Here is a tiny trained network, its code and every weight. The questions are about switching its units off for an input and a target symbol, where a switched-off unit gives its printed mean instead of its output.

import numpy as np


def w(rows, s, z=0):
    codes = np.array(rows[::2]) - 128.0
    scale = np.full(codes.shape[1], s)
    scale[-1] = z or s
    return codes * scale


def norm(h):
    return h / np.sqrt((h * h).mean(-1, keepdims=True) + 1e-5)


def f(y):
    return np.maximum(y, 0)


def softmax(a):
    e = np.exp(a - a.max(-1, keepdims=True))
    return e / e.sum(-1, keepdims=True)


def log_softmax(a):
    a = a - a.max(-1, keepdims=True)
    return a - np.log(np.exp(a).sum(-1, keepdims=True))


def net(x, mask):
    ids = ['βγδεζηθλμφψω'.index(c) for c in x.split()]
    T = len(ids)
    res = E[ids] + P[:T]
    u = 0
    for l in range(3):
        q, k, v = (norm(res) @ M[l].T for M in (Q, K, V))
        z = softmax(np.where(np.tri(T) > 0, q @ k.T / 2**0.5, -1e9)) @ v
        res = res + np.where(mask[u], z, O[l][:, -1]) @ O[l][:, :-1]
        u += 1
        y = f(norm(res) @ A[l][:, :-1].T + A[l][:, -1])
        res = res + np.where(mask[u : u + 4], y, B[l][:, -1]) @ B[l][:, :-1]
        u += 4
    return log_softmax(norm(res)[-1] @ U[:, :-1].T + U[:, -1])


Q, K, V, O, A, B = {}, {}, {}, {}, {}, {}
E = w([
[88,8,114,173,131,115,157,134],'β',
[119,131,111,126,114,137,81,170],'γ',
[103,174,99,103,105,131,67,216],'δ',
[101,135,121,103,119,159,86,188],'ε',
[124,114,20,153,143,77,92,142],'ζ',
[96,77,162,21,139,96,108,46],'η',
[126,206,81,154,105,180,108,158],'θ',
[106,225,90,153,93,187,144,103],'λ',
[127,141,91,122,148,191,145,129],'μ',
[149,139,158,134,94,2,99,73],'φ',
[170,86,138,249,125,94,112,117],'ψ',
[59,158,142,140,100,120,125,175],'ω',
],0.0076)
P = w([
[115,113,23,118,5,80,29,198],'0',
[59,112,32,135,101,162,1,53],'1',
[68,194,66,129,242,114,49,161],'2',
[131,124,83,121,20,106,106,198],'3',
[54,111,97,143,106,180,50,60],'4',
[78,192,119,135,244,127,104,194],'5',
[141,127,131,122,24,121,153,209],'6',
[70,105,145,146,107,184,89,73],'7',
[86,196,166,142,232,138,154,198],'8',
[142,127,186,123,46,133,189,200],'9',
[85,89,178,155,111,181,137,86],'10',
[122,193,178,150,238,137,146,184],'11',
[152,88,216,132,59,123,178,203],'12',
],0.0051)
Q[0] = w([
[141,102,126,89,9,120,115,92],'0.h1',
[210,150,138,57,128,40,202,109],'0.h1',
],0.013)
K[0] = w([
[118,190,102,112,111,169,92,180],'0.h1',
[111,115,5,116,110,115,76,122],'0.h1',
],0.014)
V[0] = w([
[70,117,110,2,131,207,181,147],'0.h1',
[189,48,80,173,157,227,110,159],'0.h1',
],0.0043)
O[0] = w([
[39,112,39,52,194,122,111,147,104],'0.h1',
[176,111,147,168,161,253,114,189,7],'0.h1',
],0.0047,0.00014)
A[0] = w([
[119,200,119,107,167,12,108,197,142],'0.n1',
[87,100,112,201,173,53,114,56,85],'0.n2',
[139,68,101,112,58,253,106,162,2],'0.n3',
[124,127,96,119,234,216,125,158,19],'0.n4',
],0.0053,0.0027)
B[0] = w([
[184,114,186,122,148,192,202,26,255],'0.n1',
[130,146,172,125,100,242,63,221,169],'0.n2',
[191,130,152,78,164,254,178,136,217],'0.n3',
[48,173,94,122,173,71,99,19,180],'0.n4',
],0.0048,0.004)
Q[1] = w([
[156,50,97,52,1,192,112,41],'1.h1',
[224,141,98,135,131,46,190,171],'1.h1',
],0.0088)
K[1] = w([
[111,248,112,74,101,164,155,143],'1.h1',
[216,124,1,183,106,97,81,96],'1.h1',
],0.0085)
V[1] = w([
[2,56,148,234,102,145,188,171],'1.h1',
[80,200,173,138,133,102,137,215],'1.h1',
],0.0046)
O[1] = w([
[6,146,135,254,202,90,13,77,2],'1.h1',
[94,199,163,130,161,175,59,234,137],'1.h1',
],0.0039,0.00053)
A[1] = w([
[198,139,115,167,95,2,124,175,80],'1.n1',
[114,106,158,167,13,131,107,144,4],'1.n2',
[155,174,163,147,150,167,122,107,89],'1.n3',
[202,195,125,184,102,110,125,186,99],'1.n4',
],0.0086,0.0037)
B[1] = w([
[22,75,150,92,247,181,153,133,165],'1.n1',
[104,254,140,69,74,125,142,35,224],'1.n2',
[152,47,79,128,89,79,144,157,250],'1.n3',
[172,111,69,187,226,123,46,161,242],'1.n4',
],0.007,0.0027)
Q[2] = w([
[102,100,136,165,42,209,42,159],'2.h1',
[166,195,146,145,107,2,163,117],'2.h1',
],0.0084)
K[2] = w([
[125,187,87,208,150,185,175,199],'2.h1',
[153,118,100,74,61,77,2,98],'2.h1',
],0.0093)
V[2] = w([
[172,31,231,44,171,98,95,140],'2.h1',
[179,132,50,199,179,148,254,140],'2.h1',
],0.005)
O[2] = w([
[133,148,140,64,147,195,3,116,3],'2.h1',
[121,120,53,176,149,44,155,114,95],'2.h1',
],0.0063,0.0019)
A[2] = w([
[170,113,185,120,50,142,116,213,85],'2.n1',
[162,182,133,77,147,66,134,197,24],'2.n2',
[88,79,114,66,95,91,103,136,3],'2.n3',
[254,132,157,157,98,136,134,108,25],'2.n4',
],0.0092,0.005)
B[2] = w([
[93,117,172,172,174,71,182,133,254],'2.n1',
[165,202,145,98,219,26,139,134,154],'2.n2',
[142,38,170,152,80,10,91,142,147],'2.n3',
[163,77,218,183,181,129,148,47,197],'2.n4',
],0.011,0.0039)
U = w([
[168,196,134,79,174,59,125,174,127],'β',
[148,95,111,104,141,206,176,136,100],'γ',
[72,130,184,118,137,160,173,250,17],'δ',
[156,141,166,39,160,211,82,151,245],'ε',
[217,107,98,186,130,140,33,226,235],'ζ',
[125,72,131,89,91,44,83,138,178],'η',
[159,143,69,141,84,127,156,155,218],'θ',
[72,95,89,151,72,99,217,85,57],'λ',
[115,48,38,71,196,104,157,56,16],'μ',
[109,211,155,113,58,111,144,56,149],'φ',
[203,115,203,170,134,137,163,45,161],'ψ',
[2,174,139,223,155,103,51,86,5],'ω',
],0.0069,0.0027)

Each question gives the input, a string of symbols that net reads in full, and the target symbol t.
The units are the heads (2 rows each of Q, K, V and O) and the neurons (one row each of A and B). Each row of codes is followed by its name. A weight is (code - 128) times the scale printed after its matrix; where a second scale follows, it is the last column's (O, A, B and U).
mask holds one flag per unit, layer by layer, with each layer's heads first. A switched-off unit (its flag False) gives its mean, the last column of its rows in O or B, instead of its output. The means were averaged over made-up inputs and are rounded, as every weight is.
A unit's drop is (log p(t) with every unit on - log p(t) with that unit switched off) / (log p(t) with every unit on - log p(t) with every unit switched off).
The circuit of an input: a set's keep is (log p(t) with only the set's units on - log p(t) with every unit switched off) / (log p(t) with every unit on - log p(t) with every unit switched off). Starting from the 12 units with the biggest drops (on a tie, the unit counted first), units are removed one at a time, each time the one whose removal leaves the highest keep (on an exact tie, the one counted first), for as long as the keep stays at least 0.8.
units of the circuit, in order: the units of the circuit, biggest drop first
most important unit: the unit with the biggest drop
k most important neurons: the k neurons with the biggest drops, biggest first
k most important neurons of layer l: the k neurons of layer l with the biggest drops, biggest first
input γ δ λ ζ ε ψ, target ζ: most important neuron	[1.n4]
input μ η λ, target ε: units of the circuit, in order	[2.h1, 1.h1, 2.n1]
input η γ ε φ γ η γ δ λ, target ε: units of the circuit, in order	[2.h1, 2.n1]
input γ φ ε, target ψ: units of the circuit, in order	[0.n1, 0.h1]
input ζ δ η δ ψ ε, target ζ: units of the circuit, in order	[0.h1, 1.n4, 1.n3]
input ε ψ γ, target ζ: units of the circuit, in order	[0.h1, 1.n4]
input δ γ λ β ω γ γ δ ε ω η, target ω: units of the circuit, in order	[1.h1, 0.h1]
input θ λ γ, target μ: 2 most important neurons of layer 0	[0.n1, 0.n4]
input β ω μ ε φ ψ, target ζ: units of the circuit, in order	[1.n4, 0.n2]
input ε γ ψ φ ε, target ψ: 2 most important neurons	[0.n3, 2.n4]
input λ δ γ ε β μ, target ω: units of the circuit, in order	[1.h1, 0.n4]
input θ δ γ φ μ, target φ: 2 most important neurons of layer 0	[0.n1, 0.n3]
input γ γ φ, target ψ: 3 most important neurons	[0.n1, 2.n4, 0.n2]
input ω γ η δ δ, target η: most important unit	0.h1
input ε λ δ γ φ, target φ: 3 most important neurons	[1.n2, 0.n3, 0.n2]
input ω γ γ ζ, target μ: units of the circuit, in order	[1.n1, 2.n1]
input δ θ δ β γ γ δ γ γ γ μ, target μ: 2 most important neurons of layer 1	[1.n3, 1.n2]
input ψ ω γ ψ δ, target ψ: 3 most important neurons	[2.n4, 1.n2, 0.n3]
input γ δ γ β δ β γ γ γ θ, target ζ: 2 most important neurons	[1.n4, 0.n1]
input δ μ μ γ ψ δ λ δ, target λ: units of the circuit, in order	[2.h1]
